Below is a small trained network, with its code and all its weights. Each question gives an input and a target symbol and asks what happens when units are switched off, that is, made to give their printed mean instead of their output.

import numpy as np


def w(rows, s, z=0):
    codes = np.array(rows[::2]) - 128.0
    scale = np.full(codes.shape[1], s)
    scale[-1] = z or s
    return codes * scale


def f(y):
    return y / 2 * (1 + np.tanh(0.7978845608 * (y + 0.044715 * y**3)))


def softmax(a):
    e = np.exp(a - a.max(-1, keepdims=True))
    return e / e.sum(-1, keepdims=True)


def log_softmax(a):
    a = a - a.max(-1, keepdims=True)
    return a - np.log(np.exp(a).sum(-1, keepdims=True))


def net(x, mask):
    ids = ['ΓΔΦηθλ'.index(c) for c in x.split()]
    T = len(ids)
    res = E[ids] + P[:T]
    r = res
    for j in range(3):
        rows = slice(4 * j, 4 * j + 4)
        q, k, v = (r @ M[0][rows].T for M in (Q, K, V))
        z = softmax(np.where(np.tri(T) > 0, q @ k.T / 4**0.5, -1e9)) @ v
        o = O[0][rows]
        res = res + np.where(mask[j], z, o[:, -1]) @ o[:, :-1]
    y = f(res @ A[0][:, :-1].T + A[0][:, -1])
    res = res + np.where(mask[3:19], y, B[0][:, -1]) @ B[0][:, :-1]
    return log_softmax(res[-1] @ U[:, :-1].T + U[:, -1])


Q, K, V, O, A, B = {}, {}, {}, {}, {}, {}
E = w([
[55,54,190,109,139,87,92,187,137,209],'Γ',
[83,139,85,108,175,78,213,121,141,43],'Δ',
[64,148,143,23,54,119,134,181,108,118],'Φ',
[151,46,71,112,151,165,85,146,27,55],'η',
[252,145,206,99,111,92,110,105,96,99],'θ',
[91,112,197,235,15,69,116,93,114,89],'λ',
],0.014)
P = w([
[105,82,151,112,96,173,208,42,75,129],'0',
[93,118,165,109,201,192,152,114,174,54],'1',
[89,160,148,165,172,76,182,171,10,145],'2',
[166,141,72,158,90,186,130,96,147,255],'3',
[35,159,136,89,207,122,37,106,206,82],'4',
[98,204,114,165,114,6,107,182,5,129],'5',
[201,123,39,169,67,63,89,126,187,160],'6',
[82,185,162,141,169,100,6,162,222,25],'7',
],0.013)
Q[0] = w([
[168,33,205,189,152,176,134,176,104,218],'head 0',
[108,73,163,45,148,150,13,108,215,147],'head 0',
[158,157,55,168,62,243,199,77,220,233],'head 0',
[115,116,118,132,44,79,100,154,78,170],'head 0',
[44,86,36,154,101,61,159,222,28,138],'head 1',
[125,99,47,157,92,220,94,122,247,155],'head 1',
[132,30,156,169,110,229,112,79,84,58],'head 1',
[175,161,97,226,55,133,175,68,77,224],'head 1',
[154,123,169,219,35,169,131,51,159,86],'head 2',
[170,195,140,141,127,67,169,166,1,175],'head 2',
[76,128,214,81,135,114,111,188,101,88],'head 2',
[156,124,166,126,100,210,146,68,149,186],'head 2',
],0.009)
K[0] = w([
[155,20,199,126,151,131,126,152,156,141],'head 0',
[122,128,156,146,79,98,95,187,85,159],'head 0',
[115,98,171,95,159,164,245,106,87,166],'head 0',
[119,114,123,58,139,157,93,118,141,177],'head 0',
[69,119,45,126,117,131,76,145,156,122],'head 1',
[89,136,119,154,92,124,200,183,44,160],'head 1',
[120,65,143,154,166,213,139,125,100,83],'head 1',
[84,153,186,79,148,162,161,112,154,136],'head 1',
[92,114,193,164,104,148,150,78,109,103],'head 2',
[94,113,133,84,188,196,102,87,180,140],'head 2',
[151,153,125,114,96,115,104,156,157,107],'head 2',
[134,96,168,122,117,160,191,168,116,110],'head 2',
],0.013)
V[0] = w([
[102,136,127,160,2,99,154,85,139,133],'head 0',
[169,198,103,50,132,117,110,164,153,134],'head 0',
[91,166,153,65,189,178,200,129,101,141],'head 0',
[121,133,195,93,79,185,107,121,79,102],'head 0',
[171,160,144,154,175,137,95,124,53,88],'head 1',
[100,115,93,188,76,165,131,123,122,98],'head 1',
[146,181,78,116,149,164,140,69,105,115],'head 1',
[206,105,121,111,177,135,33,78,43,117],'head 1',
[53,122,21,191,155,146,107,206,155,135],'head 2',
[143,157,141,194,94,84,129,175,198,110],'head 2',
[121,146,119,17,50,195,148,228,138,122],'head 2',
[131,91,159,160,103,80,52,163,125,169],'head 2',
],0.0086)
O[0] = w([
[111,62,125,124,81,123,63,52,89,126,119],'head 0',
[155,145,124,73,195,137,77,157,71,113,42],'head 0',
[168,80,87,179,160,63,149,205,166,137,181],'head 0',
[84,106,30,76,125,102,137,129,184,121,225],'head 0',
[125,2,136,147,110,103,97,163,133,77,170],'head 1',
[110,154,154,145,44,163,75,122,144,110,108],'head 1',
[141,96,166,175,139,126,84,155,94,96,89],'head 1',
[110,29,108,155,114,79,118,135,173,85,187],'head 1',
[89,97,83,235,103,205,172,166,211,85,2],'head 2',
[165,117,84,143,197,104,126,147,153,187,50],'head 2',
[43,202,12,87,74,93,50,140,160,96,105],'head 2',
[115,81,110,82,140,109,189,109,177,172,125],'head 2',
],0.008,0.0045)
A[0] = w([
[110,85,84,90,188,145,135,97,78,97,169],'neuron 0',
[150,128,87,74,116,74,117,82,118,205,45],'neuron 1',
[138,168,171,84,208,151,98,154,131,87,116],'neuron 2',
[152,140,162,126,128,194,83,162,58,172,136],'neuron 3',
[111,150,164,137,105,186,140,47,83,132,2],'neuron 4',
[77,151,110,150,131,167,118,178,163,108,153],'neuron 5',
[234,162,83,74,153,254,155,85,156,121,68],'neuron 6',
[134,113,62,123,76,161,173,136,178,156,3],'neuron 7',
[160,61,111,141,83,135,126,76,132,115,80],'neuron 8',
[196,151,63,134,104,152,234,106,93,93,167],'neuron 9',
[107,118,119,102,116,118,183,53,147,81,89],'neuron 10',
[140,69,158,103,80,139,156,47,102,178,172],'neuron 11',
[116,174,199,187,214,189,146,162,118,144,51],'neuron 12',
[182,125,126,201,160,111,173,154,153,188,85],'neuron 13',
[128,139,188,147,169,145,100,83,105,47,45],'neuron 14',
[170,112,109,92,42,139,54,136,88,188,123],'neuron 15',
],0.0094,0.0056)
B[0] = w([
[111,162,169,175,58,136,123,89,143,144,196],'neuron 0',
[106,99,161,137,136,192,123,146,161,33,204],'neuron 1',
[91,169,92,121,190,88,79,56,36,152,185],'neuron 2',
[93,120,157,148,54,131,80,85,109,109,144],'neuron 3',
[159,73,102,33,171,83,148,140,140,22,156],'neuron 4',
[219,142,112,158,142,195,157,200,150,121,169],'neuron 5',
[2,244,231,206,115,136,18,49,108,116,134],'neuron 6',
[129,67,124,116,173,56,127,82,51,49,145],'neuron 7',
[120,183,99,96,201,113,175,172,116,190,186],'neuron 8',
[138,131,176,133,48,134,153,118,160,183,173],'neuron 9',
[115,170,145,166,117,160,91,101,123,159,178],'neuron 10',
[123,181,95,182,89,134,54,171,139,111,246],'neuron 11',
[99,129,210,193,251,215,210,7,135,119,156],'neuron 12',
[162,57,27,62,213,126,136,170,122,69,165],'neuron 13',
[124,155,128,96,70,105,183,153,160,182,175],'neuron 14',
[160,102,153,146,154,169,220,125,149,177,200],'neuron 15',
],0.0071,0.011)
U = w([
[150,95,69,83,138,145,230,144,160,254,214],'Γ',
[83,150,141,175,186,166,145,122,117,115,28],'Δ',
[96,233,76,134,153,136,96,205,110,153,2],'Φ',
[142,59,87,132,138,134,155,183,189,35,97],'η',
[85,56,96,83,178,59,139,100,99,85,120],'θ',
[72,175,181,165,14,156,111,88,152,183,204],'λ',
],0.0058,0.0055)

Each question gives the input, a string of symbols that net reads in full, and the target symbol t.
The units are the heads (4 rows each of Q, K, V and O) and the neurons (one row each of A and B). Each row of codes is followed by its name. A weight is (code - 128) times the scale printed after its matrix; where a second scale follows, it is the last column's (O, A, B and U).
mask holds one flag per unit, heads first, then neurons. A switched-off unit (its flag False) gives its mean, the last column of its rows in O or B, instead of its output. The means were averaged over made-up inputs and are rounded, as every weight is.
A unit's drop is (log p(t) with every unit on - log p(t) with that unit switched off) / (log p(t) with every unit on - log p(t) with every unit switched off).
The circuit of an input: a set's keep is (log p(t) with only the set's units on - log p(t) with every unit switched off) / (log p(t) with every unit on - log p(t) with every unit switched off). Starting from the 12 units with the biggest drops (on a tie, the unit counted first), units are removed one at a time, each time the one whose removal leaves the highest keep (on an exact tie, the one counted first), for as long as the keep stays at least 0.8.
circuit, biggest first: the units of the circuit, biggest drop first
unit that matters most: the unit with the biggest drop
top k neurons: the k neurons with the biggest drops, biggest first
which heads matter: for each layer, one digit per head in row order, 1 if its drop is at least 0.15 and else 0, layers parted by /
input Δ η Δ η Δ Φ, target Δ: which heads matter -> 111
input Δ Γ Γ Γ Δ, target Δ: which heads matter -> 110
input θ θ θ λ Δ λ, target Δ: circuit, biggest first -> [neuron 12; head 0; head 2]
input Δ λ η Γ Φ, target η: which heads matter -> 011
input Δ Γ Δ θ Φ θ η, target λ: unit that matters most -> head 1
input θ Φ Δ θ θ λ, target θ: circuit, biggest first -> [head 1; head 2]
input η θ Φ Γ, target λ: circuit, biggest first -> [head 0; head 2]
input η Γ Φ θ Φ Δ η, target Γ: which heads matter -> 000
input Γ λ θ θ θ λ, target θ: which heads matter -> 010
input λ θ λ θ Δ Γ η Γ, target η: circuit, biggest first -> [head 1; head 2]
input Δ θ λ η θ Γ Γ Γ, target Γ: circuit, biggest first -> [head 2; head 1]
input η Δ θ, target Δ: top 2 neurons -> [neuron 12; neuron 13]
input Γ λ Γ θ Γ Γ Δ Φ, target Φ: which heads matter -> 110
input η θ λ λ Δ η, target Δ: circuit, biggest first -> [head 0; neuron 12; head 2]
input λ θ Φ Δ Δ, target Φ: which heads matter -> 011
input η Γ η, target Γ: unit that matters most -> head 0
input θ η θ, target η: circuit, biggest first -> [head 1; head 0]
input Φ Δ Γ, target Δ: circuit, biggest first -> [neuron 12; head 2; head 1]
input Δ λ Φ λ θ, target λ: top 2 neurons -> [neuron 11; neuron 10]
input Φ Γ λ λ η, target λ: which heads matter -> 100
input Γ Γ Δ Φ λ Δ θ η, target θ: which heads matter -> 011
input Γ θ Γ θ θ, target θ: top neuron -> [neuron 2]
input Φ η Γ Δ η Γ, target η: circuit, biggest first -> [head 2; head 1]
